Here is a tiny trained network, its code and every weight. The questions are about switching its units off for an input and a target symbol, where a switched-off unit gives its printed mean instead of its output.

import numpy as np


def w(rows, s, z=0):
    codes = np.array(rows[::2]) - 128.0
    scale = np.full(codes.shape[1], s)
    scale[-1] = z or s
    return codes * scale


def f(y):
    return y / 2 * (1 + np.tanh(0.7978845608 * (y + 0.044715 * y**3)))


def softmax(a):
    e = np.exp(a - a.max(-1, keepdims=True))
    return e / e.sum(-1, keepdims=True)


def log_softmax(a):
    a = a - a.max(-1, keepdims=True)
    return a - np.log(np.exp(a).sum(-1, keepdims=True))


def net(x, mask):
    ids = ['αγζηθψ'.index(c) for c in x.split()]
    T = len(ids)
    res = E[ids] + P[:T]
    u = 0
    for l in range(2):
        q, k, v = (res @ M[l].T for M in (Q, K, V))
        z = softmax(np.where(np.tri(T) > 0, q @ k.T / 3**0.5, -1e9)) @ v
        res = res + np.where(mask[u], z, O[l][:, -1]) @ O[l][:, :-1]
        u += 1
        y = f(res @ A[l][:, :-1].T + A[l][:, -1])
        res = res + np.where(mask[u : u + 12], y, B[l][:, -1]) @ B[l][:, :-1]
        u += 12
    return log_softmax(res[-1] @ U[:, :-1].T + U[:, -1])


Q, K, V, O, A, B = {}, {}, {}, {}, {}, {}
E = w([
[121,78,120,82,133,37,70,175,195],'α',
[181,129,246,144,130,130,85,102,205],'γ',
[152,122,106,87,159,111,42,145,119],'ζ',
[152,149,148,87,107,166,130,85,93],'η',
[87,126,44,176,98,64,149,117,86],'θ',
[136,13,83,170,168,120,134,162,211],'ψ',
],0.013)
P = w([
[58,84,74,88,44,157,133,56,177],'0',
[147,135,100,74,172,73,228,129,65],'1',
[83,93,142,162,176,144,60,95,99],'2',
[165,212,123,66,54,114,120,127,101],'3',
[191,88,166,96,157,92,203,148,77],'4',
[84,114,157,178,194,120,38,106,85],'5',
[198,178,110,105,81,124,163,69,170],'6',
[213,87,179,127,150,139,194,153,82],'7',
[84,124,158,185,214,124,1,124,59],'8',
[190,173,91,98,103,139,180,66,183],'9',
[217,111,218,176,125,128,185,126,82],'10',
[40,111,113,234,206,87,49,150,69],'11',
[230,155,94,84,140,103,145,86,206],'12',
],0.0094)
Q[0] = w([
[11,1,158,171,231,142,99,55,79],'L0H1',
[181,162,144,45,49,123,59,27,69],'L0H1',
[224,161,127,95,95,167,241,90,180],'L0H1',
],0.005)
K[0] = w([
[1,64,47,133,107,123,160,95,148],'L0H1',
[182,217,116,36,118,168,109,107,152],'L0H1',
[186,157,205,159,177,149,164,77,134],'L0H1',
],0.0076)
V[0] = w([
[137,79,167,142,120,141,100,119,198],'L0H1',
[150,125,158,84,161,181,93,130,123],'L0H1',
[121,138,113,125,213,114,1,143,128],'L0H1',
],0.0075)
O[0] = w([
[33,254,193,184,112,134,211,148,213,85],'L0H1',
[144,241,43,95,132,110,173,136,82,2],'L0H1',
[200,209,149,169,32,59,7,183,84,156],'L0H1',
],0.0063,0.0028)
A[0] = w([
[58,231,127,136,25,116,146,103,198,86],'L0N1',
[191,165,157,122,180,76,128,162,84,173],'L0N2',
[136,181,97,153,105,129,18,171,143,124],'L0N3',
[66,136,114,188,160,86,144,148,116,127],'L0N4',
[163,112,117,101,84,139,206,73,149,172],'L0N5',
[127,190,135,18,110,132,176,62,106,218],'L0N6',
[161,126,164,39,66,63,192,170,176,193],'L0N7',
[31,143,90,194,221,89,103,207,84,150],'L0N8',
[168,113,103,136,121,98,117,119,3,156],'L0N9',
[194,85,198,131,234,145,118,127,213,117],'L0N10',
[59,65,100,176,110,110,54,87,112,254],'L0N11',
[97,125,87,84,36,120,86,69,149,140],'L0N12',
],0.0065,0.0027)
B[0] = w([
[159,180,167,126,161,186,155,205,232,143],'L0N1',
[110,58,185,188,128,99,245,147,108,165],'L0N2',
[188,121,112,85,79,178,99,92,158,171],'L0N3',
[127,110,156,157,150,101,62,104,122,154],'L0N4',
[132,84,63,95,125,140,193,124,108,152],'L0N5',
[173,160,82,146,255,124,123,96,59,152],'L0N6',
[151,110,108,124,167,53,141,210,157,169],'L0N7',
[146,167,176,137,172,134,83,93,44,188],'L0N8',
[127,137,182,188,125,124,182,148,216,200],'L0N9',
[104,184,53,109,183,132,73,145,50,175],'L0N10',
[124,158,177,136,115,185,113,84,169,254],'L0N11',
[69,192,86,78,94,136,190,152,165,161],'L0N12',
],0.0072,0.0071)
Q[1] = w([
[98,158,64,174,86,140,221,133,172],'L1H1',
[113,163,72,173,133,83,67,89,94],'L1H1',
[221,144,62,128,49,80,215,159,255],'L1H1',
],0.0065)
K[1] = w([
[188,114,138,147,195,145,44,120,89],'L1H1',
[74,165,95,119,91,229,1,99,147],'L1H1',
[244,154,221,220,155,38,85,124,25],'L1H1',
],0.0063)
V[1] = w([
[88,107,130,120,60,98,159,72,108],'L1H1',
[140,177,74,3,111,179,110,97,87],'L1H1',
[66,142,191,85,101,127,87,198,203],'L1H1',
],0.0069)
O[1] = w([
[39,171,166,74,108,2,172,125,60,233],'L1H1',
[226,108,98,115,224,39,107,90,229,74],'L1H1',
[214,174,86,221,70,95,220,176,32,255],'L1H1',
],0.0075,0.0024)
A[1] = w([
[167,140,129,53,178,116,164,136,139,154],'L1N1',
[126,119,198,202,185,184,68,87,166,29],'L1N2',
[83,105,192,106,143,111,61,146,187,5],'L1N3',
[137,32,96,171,178,97,102,205,96,154],'L1N4',
[138,189,156,151,90,160,111,151,75,17],'L1N5',
[49,144,169,80,177,123,102,27,123,96],'L1N6',
[124,7,199,140,3,226,97,125,169,239],'L1N7',
[152,90,103,73,127,73,96,137,198,80],'L1N8',
[101,171,160,82,25,147,138,103,114,59],'L1N9',
[186,156,142,111,173,77,159,199,64,99],'L1N10',
[3,109,133,168,90,139,131,94,84,244],'L1N11',
[45,71,159,125,145,104,125,192,127,211],'L1N12',
],0.0069,0.0017)
B[1] = w([
[51,62,126,237,120,104,93,85,84,165],'L1N1',
[110,104,8,30,39,114,126,214,197,202],'L1N2',
[68,103,114,207,143,20,232,180,138,162],'L1N3',
[101,217,198,119,147,179,132,69,40,211],'L1N4',
[20,67,54,35,153,153,160,162,140,168],'L1N5',
[168,143,179,178,162,168,204,205,178,233],'L1N6',
[92,20,122,138,3,175,37,128,205,171],'L1N7',
[78,150,111,196,98,104,148,100,95,169],'L1N8',
[67,204,54,37,117,120,99,120,105,150],'L1N9',
[59,111,48,211,106,151,162,38,83,205],'L1N10',
[146,195,172,26,138,166,83,165,146,255],'L1N11',
[189,136,223,179,124,172,151,81,174,205],'L1N12',
],0.0053,0.0054)
U = w([
[50,100,95,193,137,108,171,25,85,66],'α',
[150,6,173,173,66,222,109,132,183,170],'γ',
[210,181,118,123,93,98,63,22,178,129],'ζ',
[102,68,67,123,105,63,158,194,170,4],'η',
[199,173,252,146,189,172,168,188,144,206],'θ',
[25,174,72,51,103,149,87,86,140,161],'ψ',
],0.0049,0.0023)

Each question gives the input, a string of symbols that net reads in full, and the target symbol t.
The units are the heads (3 rows each of Q, K, V and O) and the neurons (one row each of A and B). Each row of codes is followed by its name. A weight is (code - 128) times the scale printed after its matrix; where a second scale follows, it is the last column's (O, A, B and U).
mask holds one flag per unit, layer by layer, with each layer's heads first. A switched-off unit (its flag False) gives its mean, the last column of its rows in O or B, instead of its output. The means were averaged over made-up inputs and are rounded, as every weight is.
A unit's drop is (log p(t) with every unit on - log p(t) with that unit switched off) / (log p(t) with every unit on - log p(t) with every unit switched off).
The circuit of an input: a set's keep is (log p(t) with only the set's units on - log p(t) with every unit switched off) / (log p(t) with every unit on - log p(t) with every unit switched off). Starting from the 12 units with the biggest drops (on a tie, the unit counted first), units are removed one at a time, each time the one whose removal leaves the highest keep (on an exact tie, the one counted first), for as long as the keep stays at least 0.8.
circuit, biggest first: the units of the circuit, biggest drop first
most important unit: the unit with the biggest drop
k most important neurons: the k neurons with the biggest drops, biggest first
k most important neurons of layer l: the k neurons of layer l with the biggest drops, biggest first
input γ η α α θ ζ ζ ζ ψ ψ α γ, target γ: circuit, biggest first => [L1H1; L1N7]
input θ γ ψ θ ψ θ ζ ζ α ζ ζ, target γ: circuit, biggest first => [L0N8; L1H1; L0N2; L1N7]
input γ θ ζ θ θ θ θ α α, target γ: 4 most important neurons => [L0N1; L0N11; L0N6; L0N3]
input ψ α θ θ θ γ, target ψ: most important neuron => [L0N10]
input η θ θ η θ γ α ψ ψ, target η: circuit, biggest first => [L1N2; L1H1; L1N3; L0H1]
input ζ γ ζ ψ ψ η, target ζ: circuit, biggest first => [L1H1; L0N12; L0N3; L0H1]
input ψ ψ η γ ζ ζ θ ψ θ α η α, target ψ: 2 most important neurons of layer 0 => [L0N8; L0N3]
input ζ ζ α α θ α θ ζ η θ ζ, target γ: 4 most important neurons => [L0N2; L1N7; L0N9; L0N8]
input ψ γ ψ, target ψ: 2 most important neurons => [L1N5; L0N10]
input θ θ θ ζ α θ θ θ ζ θ ψ, target α: 2 most important neurons => [L0N10; L0N12]
input α ψ γ, target α: 4 most important neurons => [L0N10; L1N10; L0N12; L1N5]
input η γ ζ ζ α θ ψ θ θ, target η: 3 most important neurons => [L1N2; L1N3; L0N6]
input α ζ α ψ θ η, target α: 2 most important neurons => [L1N10; L0N12]
input θ θ γ θ η θ θ θ ζ ζ θ ζ, target θ: most important unit => L1N6
input θ η ζ α, target η: 2 most important neurons of layer 0 => [L0N12; L0N6]
input η θ ζ ψ θ ζ, target η: 3 most important neurons of layer 1 => [L1N2; L1N3; L1N6]
input θ α ζ, target θ: 2 most important neurons => [L1N6; L0N10]
input θ θ α θ α α, target θ: 2 most important neurons of layer 1 => [L1N6; L1N12]
input γ θ ζ η ζ ζ α θ θ θ ζ γ, target γ: 2 most important neurons of layer 0 => [L0N1; L0N6]
input ζ η η θ γ ζ, target ζ: most important unit => L1H1
input ψ ζ θ γ ψ θ α θ θ γ ζ θ, target ψ: 3 most important neurons of layer 1 => [L1N5; L1N11; L1N2]
input θ θ θ θ θ θ θ θ ζ θ α, target α: 2 most important neurons => [L0N10; L0N12]
input η ψ ψ, target η: 2 most important neurons of layer 0 => [L0N6; L0N5]
input α α α α α η θ ψ θ θ γ, target α: 2 most important neurons of layer 0 => [L0N10; L0N9]
input θ ζ α η θ ψ, target θ: 2 most important neurons => [L1N6; L0N10]
input ψ ψ γ, target ψ: 2 most important neurons => [L1N5; L0N10]
input θ α θ α θ ψ ζ α θ η, target α: 3 most important neurons of layer 0 => [L0N6; L0N11; L0N5]
input θ γ θ α ζ, target α: 2 most important neurons => [L1N10; L0N12]
input α α θ ζ ψ θ θ α α θ θ, target γ: 2 most important neurons => [L1N7; L0N10]
